Below are the code and all the weights of a small trained network. Each question names an input and a target symbol and asks about switching units off, where a switched-off unit gives its printed mean instead of its output.

import numpy as np


def w(rows, s, z=0):
    codes = np.array(rows[::2]) - 128.0
    scale = np.full(codes.shape[1], s)
    scale[-1] = z or s
    return codes * scale


def f(y):
    return y / 2 * (1 + np.tanh(0.7978845608 * (y + 0.044715 * y**3)))


def softmax(a):
    e = np.exp(a - a.max(-1, keepdims=True))
    return e / e.sum(-1, keepdims=True)


def log_softmax(a):
    a = a - a.max(-1, keepdims=True)
    return a - np.log(np.exp(a).sum(-1, keepdims=True))


def net(x, mask):
    ids = ['αγεθλπστψω'.index(c) for c in x.split()]
    T = len(ids)
    res = E[ids] + P[:T]
    u = 0
    for l in range(2):
        r = res
        for j in range(2):
            rows = slice(3 * j, 3 * j + 3)
            q, k, v = (r @ M[l][rows].T for M in (Q, K, V))
            z = softmax(np.where(np.tri(T) > 0, q @ k.T / 3**0.5, -1e9)) @ v
            o = O[l][rows]
            res = res + np.where(mask[u + j], z, o[:, -1]) @ o[:, :-1]
        u += 2
        y = f(res @ A[l][:, :-1].T + A[l][:, -1])
        res = res + np.where(mask[u : u + 4], y, B[l][:, -1]) @ B[l][:, :-1]
        u += 4
    return log_softmax(res[-1] @ U[:, :-1].T + U[:, -1])


Q, K, V, O, A, B = {}, {}, {}, {}, {}, {}
E = w([
[192,97,147,139],'α',
[150,122,115,169],'γ',
[167,152,109,57],'ε',
[123,102,158,120],'θ',
[102,116,235,129],'λ',
[209,88,52,132],'π',
[158,165,144,126],'σ',
[129,67,62,253],'τ',
[149,197,183,181],'ψ',
[111,85,170,89],'ω',
],0.019)
P = w([
[226,123,246,16],'0',
[152,162,44,135],'1',
[212,152,65,149],'2',
[70,137,127,158],'3',
[74,178,143,93],'4',
[79,187,89,154],'5',
[105,196,59,168],'6',
[63,187,74,160],'7',
[60,192,58,139],'8',
[49,197,80,149],'9',
[56,245,3,159],'10',
[120,231,72,182],'11',
[2,162,67,164],'12',
],0.0062)
Q[0] = w([
[185,100,106,130],'0.h0',
[107,158,174,105],'0.h0',
[177,65,148,129],'0.h0',
[49,147,179,127],'0.h1',
[75,101,163,183],'0.h1',
[179,8,133,194],'0.h1',
],0.017)
K[0] = w([
[129,87,126,86],'0.h0',
[133,139,148,125],'0.h0',
[101,99,151,134],'0.h0',
[60,133,109,128],'0.h1',
[30,106,125,131],'0.h1',
[171,4,119,134],'0.h1',
],0.023)
V[0] = w([
[132,121,55,53],'0.h0',
[34,79,102,124],'0.h0',
[78,241,102,127],'0.h0',
[150,135,112,94],'0.h1',
[127,148,106,86],'0.h1',
[1,208,101,98],'0.h1',
],0.0051)
O[0] = w([
[63,230,204,140,1],'0.h0',
[106,189,43,117,42],'0.h0',
[3,81,98,169,131],'0.h0',
[130,157,184,94,95],'0.h1',
[120,117,155,142,91],'0.h1',
[110,38,73,232,121],'0.h1',
],0.0042,0.003)
A[0] = w([
[147,86,112,181,9],'0.n0',
[183,155,84,119,122],'0.n1',
[153,246,141,160,3],'0.n2',
[88,190,70,110,134],'0.n3',
],0.014,0.0018)
B[0] = w([
[131,138,208,13,127],'0.n0',
[27,229,227,104,226],'0.n1',
[141,1,61,132,254],'0.n2',
[147,171,156,137,149],'0.n3',
],0.0082,0.0018)
Q[1] = w([
[192,8,64,196],'1.h0',
[215,135,120,197],'1.h0',
[70,86,99,240],'1.h0',
[21,114,91,228],'1.h1',
[167,135,143,204],'1.h1',
[16,28,82,207],'1.h1',
],0.015)
K[1] = w([
[53,28,100,110],'1.h0',
[117,72,205,130],'1.h0',
[6,78,137,224],'1.h0',
[39,137,85,114],'1.h1',
[133,73,107,80],'1.h1',
[60,156,71,178],'1.h1',
],0.017)
V[1] = w([
[71,162,136,160],'1.h0',
[85,131,138,83],'1.h0',
[149,128,180,143],'1.h0',
[106,83,188,210],'1.h1',
[123,5,69,94],'1.h1',
[188,173,106,192],'1.h1',
],0.019)
O[1] = w([
[172,86,103,149,106],'1.h0',
[107,89,128,140,151],'1.h0',
[110,112,87,96,247],'1.h0',
[209,170,2,129,254],'1.h1',
[39,213,101,152,86],'1.h1',
[217,136,183,119,56],'1.h1',
],0.017,0.007)
A[1] = w([
[156,45,19,158,5],'1.n0',
[27,153,195,115,69],'1.n1',
[73,96,47,192,68],'1.n2',
[135,111,2,65,74],'1.n3',
],0.0091,0.0027)
B[1] = w([
[57,150,254,57,223],'1.n0',
[199,153,56,185,151],'1.n1',
[163,59,99,68,192],'1.n2',
[106,150,196,176,250],'1.n3',
],0.0095,0.022)
U = w([
[163,148,81,3,1],'α',
[193,144,109,79,229],'γ',
[92,105,161,232,117],'ε',
[123,134,95,81,77],'θ',
[85,158,162,95,148],'λ',
[163,111,129,102,59],'π',
[146,142,107,91,78],'σ',
[148,144,103,66,18],'τ',
[157,207,107,99,229],'ψ',
[67,114,59,75,214],'ω',
],0.0073,0.0035)

Each question gives the input, a string of symbols that net reads in full, and the target symbol t.
The units are the heads (3 rows each of Q, K, V and O) and the neurons (one row each of A and B). Each row of codes is followed by its name. A weight is (code - 128) times the scale printed after its matrix; where a second scale follows, it is the last column's (O, A, B and U).
mask holds one flag per unit, layer by layer, with each layer's heads first. A switched-off unit (its flag False) gives its mean, the last column of its rows in O or B, instead of its output. The means were averaged over made-up inputs and are rounded, as every weight is.
A unit's drop is (log p(t) with every unit on - log p(t) with that unit switched off) / (log p(t) with every unit on - log p(t) with every unit switched off).
The circuit of an input: a set's keep is (log p(t) with only the set's units on - log p(t) with every unit switched off) / (log p(t) with every unit on - log p(t) with every unit switched off). Starting from all 12 units, units are removed one at a time, each time the one whose removal leaves the highest keep (on an exact tie, the one counted first), for as long as the keep stays at least 0.8.
units of the circuit, in order: the units of the circuit, biggest drop first
top k neurons: the k neurons with the biggest drops, biggest first
k most important neurons of layer l: the k neurons of layer l with the biggest drops, biggest first
input λ ω γ σ ω λ ω ω λ λ π π λ, target π: units of the circuit, in order	0.n1; 1.h1; 0.h0; 0.n3
input λ λ ω σ ω ω λ ω ψ λ τ ε, target λ: 3 most important neurons of layer 1	1.n0; 1.n3; 1.n1
input ω ω τ ψ λ λ ψ λ λ γ π λ ω, target π: units of the circuit, in order	0.n1; 1.h1; 0.n0
input λ λ ψ σ θ ψ ψ π τ, target ψ: units of the circuit, in order	1.h1
input ψ λ γ, target ψ: units of the circuit, in order	0.n2; 1.h1; 0.n0; 1.h0
input ω θ ψ ε ε λ, target ε: top 3 neurons	0.n2; 1.n2; 1.n0
input λ λ λ λ ω λ λ λ σ, target λ: units of the circuit, in order	1.n0; 1.n3; 1.h1
input ω λ ε γ π ψ λ ψ γ θ, target ψ: 2 most important neurons of layer 1	1.n2; 1.n0
input θ ω ω ψ ω λ λ ψ ω σ, target ω: top 3 neurons	1.n2; 0.n1; 0.n3
input λ γ ω γ σ λ λ λ θ τ ε λ ω, target ε: top 4 neurons	0.n0; 0.n1; 1.n2; 1.n0
input λ λ γ λ ψ ψ λ λ, target ψ: units of the circuit, in order	0.n2; 1.h1; 1.h0
input λ λ γ, target λ: top 3 neurons	1.n0; 1.n3; 0.n2
input λ ψ λ λ ω λ λ τ ω ε ω λ α, target λ: units of the circuit, in order	1.n0; 1.n3; 1.h1; 0.n0
input ω λ θ λ λ λ λ ε λ θ ε, target ω: top neuron	0.n3
input ψ ω λ λ λ λ σ λ γ π, target ψ: units of the circuit, in order	0.n2; 1.h1; 0.n0; 1.n3
input α ψ λ ψ ψ ε ω ω α, target α: top 2 neurons	1.n3; 0.n1
input λ λ θ θ λ λ λ ψ, target ψ: units of the circuit, in order	1.h1; 0.n2; 1.h0
input γ π ω ω, target π: top 3 neurons	0.n1; 1.n3; 1.n0
input ε ω π ψ ψ λ λ ω ψ, target ω: units of the circuit, in order	1.h1; 0.h0
input ω α ω ω λ π α, target ω: top 2 neurons	1.n3; 0.n1
input ε λ λ λ ε λ λ λ λ λ λ λ θ, target λ: top 4 neurons	1.n0; 1.n3; 0.n2; 0.n0
input π ω λ τ λ ω λ λ ω ω λ λ ε, target π: units of the circuit, in order	0.n1; 1.h1; 0.h0; 0.h1
input λ ε ω, target λ: units of the circuit, in order	1.n0; 1.h1; 1.n3
input ω λ ψ ω ω ω π, target ω: 3 most important neurons of layer 1	1.n3; 1.n2; 1.n0
input ε ω λ, target ε: units of the circuit, in order	1.h1; 1.n1
input ε ψ λ γ λ ω λ α λ α, target ε: top neuron	0.n2
input λ λ ψ λ ψ ε ω θ ω λ λ ω τ, target λ: units of the circuit, in order	1.n0
input θ π ε λ ε ε τ θ ω ω ψ ω ω, target ψ: top 3 neurons	0.n2; 0.n0; 0.n1
input ω λ ψ λ α ε, target ω: top 2 neurons	1.n3; 0.n1
input λ π π λ, target π: top 3 neurons	0.n1; 1.n3; 0.n2
